Below are the code and all the weights of a small trained network. Each question names an input and a target symbol and asks about switching units off, where a switched-off unit gives its printed mean instead of its output.

import numpy as np


def w(rows, s, z=0):
    codes = np.array(rows[::2]) - 128.0
    scale = np.full(codes.shape[1], s)
    scale[-1] = z or s
    return codes * scale


def f(y):
    return np.maximum(y, 0)


def softmax(a):
    e = np.exp(a - a.max(-1, keepdims=True))
    return e / e.sum(-1, keepdims=True)


def log_softmax(a):
    a = a - a.max(-1, keepdims=True)
    return a - np.log(np.exp(a).sum(-1, keepdims=True))


def net(x, mask):
    ids = ['ΘΛΣαβδηπτφ'.index(c) for c in x.split()]
    T = len(ids)
    res = E[ids] + P[:T]
    u = 0
    for l in range(2):
        r = res
        for j in range(3):
            rows = slice(3 * j, 3 * j + 3)
            q, k, v = (r @ M[l][rows].T for M in (Q, K, V))
            z = softmax(np.where(np.tri(T) > 0, q @ k.T / 3**0.5, -1e9)) @ v
            o = O[l][rows]
            res = res + np.where(mask[u + j], z, o[:, -1]) @ o[:, :-1]
        u += 3
        y = f(res @ A[l][:, :-1].T + A[l][:, -1])
        res = res + np.where(mask[u : u + 8], y, B[l][:, -1]) @ B[l][:, :-1]
        u += 8
    return log_softmax(res[-1] @ U[:, :-1].T + U[:, -1])


Q, K, V, O, A, B = {}, {}, {}, {}, {}, {}
E = w([
[91,58,83,120,170,135,180,113],'Θ',
[95,126,88,124,125,166,167,107],'Λ',
[97,97,56,135,91,142,169,116],'Σ',
[185,92,60,101,203,194,130,111],'α',
[165,109,2,125,85,146,97,118],'β',
[205,214,152,55,136,172,135,222],'δ',
[156,213,48,132,103,200,91,108],'η',
[32,147,133,157,204,68,107,138],'π',
[158,169,181,49,139,107,95,84],'τ',
[133,190,162,214,136,229,159,116],'φ',
],0.016)
P = w([
[119,52,151,29,124,244,51,60],'0',
[125,80,118,118,152,157,95,130],'1',
[135,136,120,118,169,110,117,166],'2',
[150,176,126,164,187,88,149,112],'3',
[141,199,128,192,184,80,170,82],'4',
[153,236,122,194,181,96,183,1],'5',
],0.0073)
Q[0] = w([
[147,98,169,87,137,108,91,105],'L0H0',
[131,111,145,125,109,146,111,131],'L0H0',
[155,139,238,27,75,76,88,213],'L0H0',
[159,176,172,58,103,149,106,146],'L0H1',
[149,85,155,12,169,80,120,138],'L0H1',
[165,98,29,147,118,174,152,101],'L0H1',
[160,35,147,148,2,115,138,159],'L0H2',
[123,121,160,221,87,116,96,157],'L0H2',
[89,161,123,192,156,134,122,128],'L0H2',
],0.0081)
K[0] = w([
[109,128,100,120,88,140,143,131],'L0H0',
[131,94,114,144,114,129,99,136],'L0H0',
[64,55,100,68,81,186,44,132],'L0H0',
[130,76,147,92,52,183,127,37],'L0H1',
[127,57,114,54,138,114,48,105],'L0H1',
[205,181,79,156,114,132,102,153],'L0H1',
[100,2,86,75,68,188,42,157],'L0H2',
[86,34,110,186,155,167,128,101],'L0H2',
[106,146,115,157,151,135,156,167],'L0H2',
],0.0083)
V[0] = w([
[136,121,119,46,139,137,66,156],'L0H0',
[70,173,201,99,172,119,2,124],'L0H0',
[137,87,140,97,81,149,39,56],'L0H0',
[128,123,165,89,56,139,143,142],'L0H1',
[183,223,161,140,203,202,128,158],'L0H1',
[49,88,88,140,101,148,83,150],'L0H1',
[128,126,166,134,111,147,55,117],'L0H2',
[150,208,159,125,132,83,130,149],'L0H2',
[68,111,169,118,134,132,169,132],'L0H2',
],0.0073)
O[0] = w([
[201,175,102,115,161,76,202,95,162],'L0H0',
[93,181,107,56,169,100,167,180,110],'L0H0',
[134,202,111,93,113,158,164,105,143],'L0H0',
[140,115,172,112,68,154,169,122,3],'L0H1',
[176,156,125,174,194,80,88,236,188],'L0H1',
[96,184,99,88,73,162,135,109,188],'L0H1',
[149,189,169,63,136,94,160,201,105],'L0H2',
[123,126,114,126,68,2,95,89,61],'L0H2',
[30,173,107,132,133,131,168,93,130],'L0H2',
],0.0064,0.0033)
A[0] = w([
[70,111,42,122,249,67,233,141,225],'L0N0',
[72,193,54,197,139,151,174,104,254],'L0N1',
[207,188,185,58,156,39,254,129,208],'L0N2',
[158,18,101,57,106,178,194,165,90],'L0N3',
[172,136,191,163,185,213,182,103,156],'L0N4',
[162,157,59,124,149,113,3,66,235],'L0N5',
[177,79,155,74,187,99,195,108,111],'L0N6',
[64,120,135,35,168,117,101,56,250],'L0N7',
],0.0043,0.0012)
B[0] = w([
[124,152,5,68,231,146,128,71,254],'L0N0',
[56,168,146,148,144,203,5,73,215],'L0N1',
[140,66,139,85,32,116,168,122,173],'L0N2',
[159,100,118,30,143,103,105,232,178],'L0N3',
[254,129,107,192,162,249,161,124,183],'L0N4',
[113,119,67,149,67,14,90,99,197],'L0N5',
[173,63,55,170,67,99,106,128,164],'L0N6',
[162,167,182,98,100,91,152,147,195],'L0N7',
],0.0049,0.007)
Q[1] = w([
[96,102,255,171,113,149,132,149],'L1H0',
[183,151,243,59,90,82,136,212],'L1H0',
[153,86,171,210,145,169,139,130],'L1H0',
[120,133,111,101,120,106,91,166],'L1H1',
[120,116,154,119,98,162,169,73],'L1H1',
[120,139,12,133,191,149,35,82],'L1H1',
[113,188,199,12,56,71,138,176],'L1H2',
[126,164,61,112,148,94,69,147],'L1H2',
[94,137,167,206,127,96,74,190],'L1H2',
],0.0082)
K[1] = w([
[151,96,108,194,136,197,211,209],'L1H0',
[75,174,169,106,114,225,255,201],'L1H0',
[128,103,55,213,135,172,94,165],'L1H0',
[129,150,183,151,93,136,167,159],'L1H1',
[105,109,79,94,157,141,91,102],'L1H1',
[149,164,153,203,170,76,118,78],'L1H1',
[143,133,156,28,179,202,192,171],'L1H2',
[126,203,199,150,185,111,118,98],'L1H2',
[146,89,118,174,177,97,146,247],'L1H2',
],0.0076)
V[1] = w([
[32,96,73,144,106,72,117,121],'L1H0',
[26,171,129,131,192,152,104,117],'L1H0',
[148,140,138,167,226,206,141,158],'L1H0',
[110,56,63,64,133,76,144,62],'L1H1',
[128,200,150,158,83,128,61,131],'L1H1',
[88,102,137,179,159,184,167,132],'L1H1',
[128,109,123,114,245,93,129,133],'L1H2',
[54,145,210,121,147,124,139,82],'L1H2',
[86,2,111,182,173,145,181,97],'L1H2',
],0.0082)
O[1] = w([
[104,140,74,88,24,125,181,187,114],'L1H0',
[102,142,154,143,33,77,69,182,225],'L1H0',
[170,145,235,187,106,22,78,130,211],'L1H0',
[199,191,101,106,77,142,51,38,201],'L1H1',
[75,87,137,128,159,109,120,150,69],'L1H1',
[118,184,211,137,79,203,178,178,161],'L1H1',
[181,164,75,49,163,90,70,216,254],'L1H2',
[15,244,170,121,162,217,86,155,74],'L1H2',
[198,254,199,75,96,104,185,133,141],'L1H2',
],0.0064,0.007)
A[1] = w([
[177,72,176,155,155,159,227,92,125],'L1N0',
[119,90,131,174,53,134,147,85,224],'L1N1',
[108,223,152,127,78,203,222,136,131],'L1N2',
[151,172,128,142,157,95,100,23,101],'L1N3',
[186,69,112,94,21,133,166,77,133],'L1N4',
[135,155,255,177,117,161,84,149,2],'L1N5',
[193,93,100,77,160,111,100,183,162],'L1N6',
[88,110,129,172,142,85,175,234,151],'L1N7',
],0.0069,0.0044)
B[1] = w([
[83,165,97,157,71,140,121,171,196],'L1N0',
[62,143,193,207,89,144,160,124,160],'L1N1',
[87,2,160,32,88,139,169,101,178],'L1N2',
[121,157,160,120,157,171,134,151,229],'L1N3',
[148,149,89,179,115,147,178,176,217],'L1N4',
[161,152,57,73,108,92,101,46,186],'L1N5',
[46,138,174,154,127,86,117,109,244],'L1N6',
[145,155,146,75,174,180,149,148,188],'L1N7',
],0.0084,0.011)
U = w([
[208,128,118,17,120,161,138,133,90],'Θ',
[55,87,244,121,111,92,62,51,226],'Λ',
[27,145,203,167,92,112,154,80,177],'Σ',
[158,230,216,205,176,162,60,88,150],'α',
[106,207,70,242,106,165,180,142,46],'β',
[166,143,69,104,141,12,213,124,37],'δ',
[34,23,180,215,114,87,25,87,232],'η',
[107,127,79,96,68,117,4,169,158],'π',
[109,137,52,83,215,164,116,80,6],'τ',
[95,104,144,117,181,148,174,224,188],'φ',
],0.0037,0.0025)

Each question gives the input, a string of symbols that net reads in full, and the target symbol t.
The units are the heads (3 rows each of Q, K, V and O) and the neurons (one row each of A and B). Each row of codes is followed by its name. A weight is (code - 128) times the scale printed after its matrix; where a second scale follows, it is the last column's (O, A, B and U).
mask holds one flag per unit, layer by layer, with each layer's heads first. A switched-off unit (its flag False) gives its mean, the last column of its rows in O or B, instead of its output. The means were averaged over made-up inputs and are rounded, as every weight is.
A unit's drop is (log p(t) with every unit on - log p(t) with that unit switched off) / (log p(t) with every unit on - log p(t) with every unit switched off).
unit that matters most: the unit with the biggest drop
top k neurons: the k neurons with the biggest drops, biggest first
which heads matter: for each layer, one digit per head in row order, 1 if its drop is at least 0.15 and else 0, layers parted by /
drop when u is switched off: that unit's drop, to one decimal
input β δ τ, target β: top 2 neurons -> [L1N4, L0N2]
input α π α Θ Θ, target α: which heads matter -> 110 / 011
input π π π π Θ β, target π: which heads matter -> 101 / 101
input Θ τ Λ η, target τ: unit that matters most -> L1H0
input Σ α π φ α α, target φ: which heads matter -> 010 / 010
input β φ Θ α π, target π: which heads matter -> 001 / 101
input τ τ Θ α, target τ: top 2 neurons -> [L0N2, L0N0]
input Θ δ η α Θ, target η: top 2 neurons -> [L0N5, L0N0]
input π α α τ, target π: which heads matter -> 111 / 101
input β β η, target η: which heads matter -> 001 / 011
input Θ Λ Σ, target Σ: top 3 neurons -> [L1N1, L1N2, L0N0]
input Λ Λ α π α Θ, target π: which heads matter -> 001 / 101
input α α Σ φ π Θ, target φ: which heads matter -> 110 / 010
input α α Λ π π τ, target δ: unit that matters most -> L0H2
input π Θ Θ η α β, target η: which heads matter -> 010 / 011
input τ η Σ, target τ: which heads matter -> 100 / 100
input Θ Σ Σ τ η β, target τ: which heads matter -> 101 / 100
input π Θ Θ Θ, target Θ: which heads matter -> 111 / 011
input π Λ η δ τ, target π: which heads matter -> 101 / 101
input τ α δ, target τ: unit that matters most -> L1H0
input Θ δ π Σ α, target π: which heads matter -> 001 / 101
input φ Θ Σ, target φ: which heads matter -> 010 / 010
input Θ π α Θ, target π: top 2 neurons -> [L0N0, L0N4]
input Θ τ φ φ δ Θ, target φ: top 2 neurons -> [L1N7, L0N0]
input β Θ Θ Λ Σ β, target β: top 3 neurons -> [L1N4, L0N5, L1N1]
input Θ π π π φ β, target φ: drop when L1N7 is switched off -> 0.2
input α τ Θ α Σ, target α: drop when L1N3 is switched off -> 0.1
input α α β Θ Θ α, target α: unit that matters most -> L0H2
input α β δ η α, target η: drop when L1N2 is switched off -> 0.0
input Σ α φ Θ τ, target Σ: drop when L1H2 is switched off -> 0.9
